Below is a small trained network, with its code and all its weights. Each question gives an input and a target symbol and asks what happens when units are switched off, that is, made to give their printed mean instead of their output.

import numpy as np


def w(rows, s, z=0):
    codes = np.array(rows[::2]) - 128.0
    scale = np.full(codes.shape[1], s)
    scale[-1] = z or s
    return codes * scale


def norm(h):
    return h / np.sqrt((h * h).mean(-1, keepdims=True) + 1e-5)


def f(y):
    return np.maximum(y, 0)


def softmax(a):
    e = np.exp(a - a.max(-1, keepdims=True))
    return e / e.sum(-1, keepdims=True)


def log_softmax(a):
    a = a - a.max(-1, keepdims=True)
    return a - np.log(np.exp(a).sum(-1, keepdims=True))


def net(x, mask):
    ids = ['ΛΞγδημστφ'.index(c) for c in x.split()]
    T = len(ids)
    res = E[ids] + P[:T]
    r = norm(res)
    for j in range(2):
        rows = slice(4 * j, 4 * j + 4)
        q, k, v = (r @ M[0][rows].T for M in (Q, K, V))
        z = softmax(np.where(np.tri(T) > 0, q @ k.T / 4**0.5, -1e9)) @ v
        o = O[0][rows]
        res = res + np.where(mask[j], z, o[:, -1]) @ o[:, :-1]
    y = f(norm(res) @ A[0][:, :-1].T + A[0][:, -1])
    res = res + np.where(mask[2:10], y, B[0][:, -1]) @ B[0][:, :-1]
    return log_softmax(norm(res)[-1] @ U[:, :-1].T + U[:, -1])


Q, K, V, O, A, B = {}, {}, {}, {}, {}, {}
E = w([
[138,78,82,254],'Λ',
[140,131,149,182],'Ξ',
[173,95,119,104],'γ',
[175,172,140,136],'δ',
[153,126,178,149],'η',
[245,206,91,188],'μ',
[79,102,101,81],'σ',
[127,95,90,101],'τ',
[61,60,65,156],'φ',
],0.025)
P = w([
[166,2,183,153],'0',
[165,34,191,152],'1',
[160,81,183,155],'2',
[158,107,169,152],'3',
[151,127,165,155],'4',
[153,145,161,146],'5',
[151,156,155,148],'6',
[150,166,147,151],'7',
[145,175,144,147],'8',
[137,184,142,151],'9',
[135,189,134,148],'10',
[133,195,125,148],'11',
[123,207,131,151],'12',
],0.0079)
Q[0] = w([
[90,33,171,111],'H1',
[7,86,109,48],'H1',
[138,81,41,72],'H1',
[88,162,171,160],'H1',
[82,116,85,91],'H2',
[117,113,185,130],'H2',
[61,106,133,126],'H2',
[69,185,107,177],'H2',
],0.012)
K[0] = w([
[40,63,228,109],'H1',
[16,135,96,54],'H1',
[123,6,60,68],'H1',
[104,221,143,165],'H1',
[113,70,111,73],'H2',
[109,93,186,139],'H2',
[49,141,129,122],'H2',
[49,199,116,128],'H2',
],0.011)
V[0] = w([
[226,111,196,111],'H1',
[154,101,173,93],'H1',
[236,148,122,125],'H1',
[132,140,101,131],'H1',
[128,171,94,204],'H2',
[33,83,18,3],'H2',
[145,156,105,103],'H2',
[95,68,135,253],'H2',
],0.0073)
O[0] = w([
[61,238,4,142,188],'H1',
[87,166,120,105,140],'H1',
[131,201,76,134,185],'H1',
[148,119,131,138,127],'H1',
[150,74,181,118,147],'H2',
[147,254,69,137,2],'H2',
[130,112,104,144,112],'H2',
[96,129,192,93,196],'H2',
],0.0068,0.0077)
A[0] = w([
[97,176,125,187,111],'N1',
[72,158,246,178,4],'N2',
[133,153,65,125,120],'N3',
[71,117,94,159,1],'N4',
[60,63,150,181,80],'N5',
[83,108,104,74,76],'N6',
[6,149,134,208,4],'N7',
[100,138,135,131,50],'N8',
],0.014,0.006)
B[0] = w([
[76,65,175,141,167],'N1',
[221,192,254,87,227],'N2',
[83,137,219,144,192],'N3',
[97,70,196,67,139],'N4',
[103,226,129,68,255],'N5',
[232,99,132,151,162],'N6',
[153,62,158,99,183],'N7',
[173,100,92,153,128],'N8',
],0.0091,0.0073)
U = w([
[210,25,67,103,172],'Λ',
[165,131,251,86,53],'Ξ',
[77,211,16,102,255],'γ',
[73,40,125,250,173],'δ',
[23,51,107,76,168],'η',
[218,156,72,251,124],'μ',
[124,103,100,152,98],'σ',
[119,117,127,183,90],'τ',
[125,105,118,180,94],'φ',
],0.011,0.006)

Each question gives the input, a string of symbols that net reads in full, and the target symbol t.
The units are the heads (4 rows each of Q, K, V and O) and the neurons (one row each of A and B). Each row of codes is followed by its name. A weight is (code - 128) times the scale printed after its matrix; where a second scale follows, it is the last column's (O, A, B and U).
mask holds one flag per unit, heads first, then neurons. A switched-off unit (its flag False) gives its mean, the last column of its rows in O or B, instead of its output. The means were averaged over made-up inputs and are rounded, as every weight is.
A unit's drop is (log p(t) with every unit on - log p(t) with that unit switched off) / (log p(t) with every unit on - log p(t) with every unit switched off).
The circuit of an input: a set's keep is (log p(t) with only the set's units on - log p(t) with every unit switched off) / (log p(t) with every unit on - log p(t) with every unit switched off). Starting from all 10 units, units are removed one at a time, each time the one whose removal leaves the highest keep (on an exact tie, the one counted first), for as long as the keep stays at least 0.8.
circuit, biggest first: the units of the circuit, biggest drop first
top k neurons: the k neurons with the biggest drops, biggest first
which heads matter: for each layer, one digit per head in row order, 1 if its drop is at least 0.15 and else 0, layers parted by /
drop of u: that unit's drop, to one decimal
input Ξ γ σ, target Λ: top 2 neurons : N6, N2
input Ξ σ Ξ δ Ξ Ξ η Ξ Ξ σ, target Ξ: circuit, biggest first : N6
input Ξ Ξ η γ, target Λ: circuit, biggest first : N2, N5, H1
input Ξ δ Ξ γ γ Ξ Ξ τ, target Λ: which heads matter : 10
input γ γ φ Ξ φ Λ σ γ Ξ τ Λ Ξ γ, target γ: circuit, biggest first : H1, N2
input τ γ μ δ, target μ: which heads matter : 11
input δ γ δ, target δ: top 2 neurons : N2, N5
input γ Ξ τ μ Ξ σ Ξ Λ σ, target Ξ: top 2 neurons : N3, N6
input Ξ Ξ τ, target Λ: top 2 neurons : N6, N2
input Λ Ξ τ γ Ξ Ξ γ γ τ τ, target γ: top 2 neurons : N2, N7
input Ξ μ φ μ Ξ γ, target Λ: top 2 neurons : N5, N2
input Λ δ γ δ, target δ: drop of N1 : 0.4
input γ Ξ Λ δ Ξ Ξ γ γ γ Ξ γ Ξ γ, target γ: drop of N2 : 0.2
input δ μ μ δ, target μ: drop of N3 : 0.3
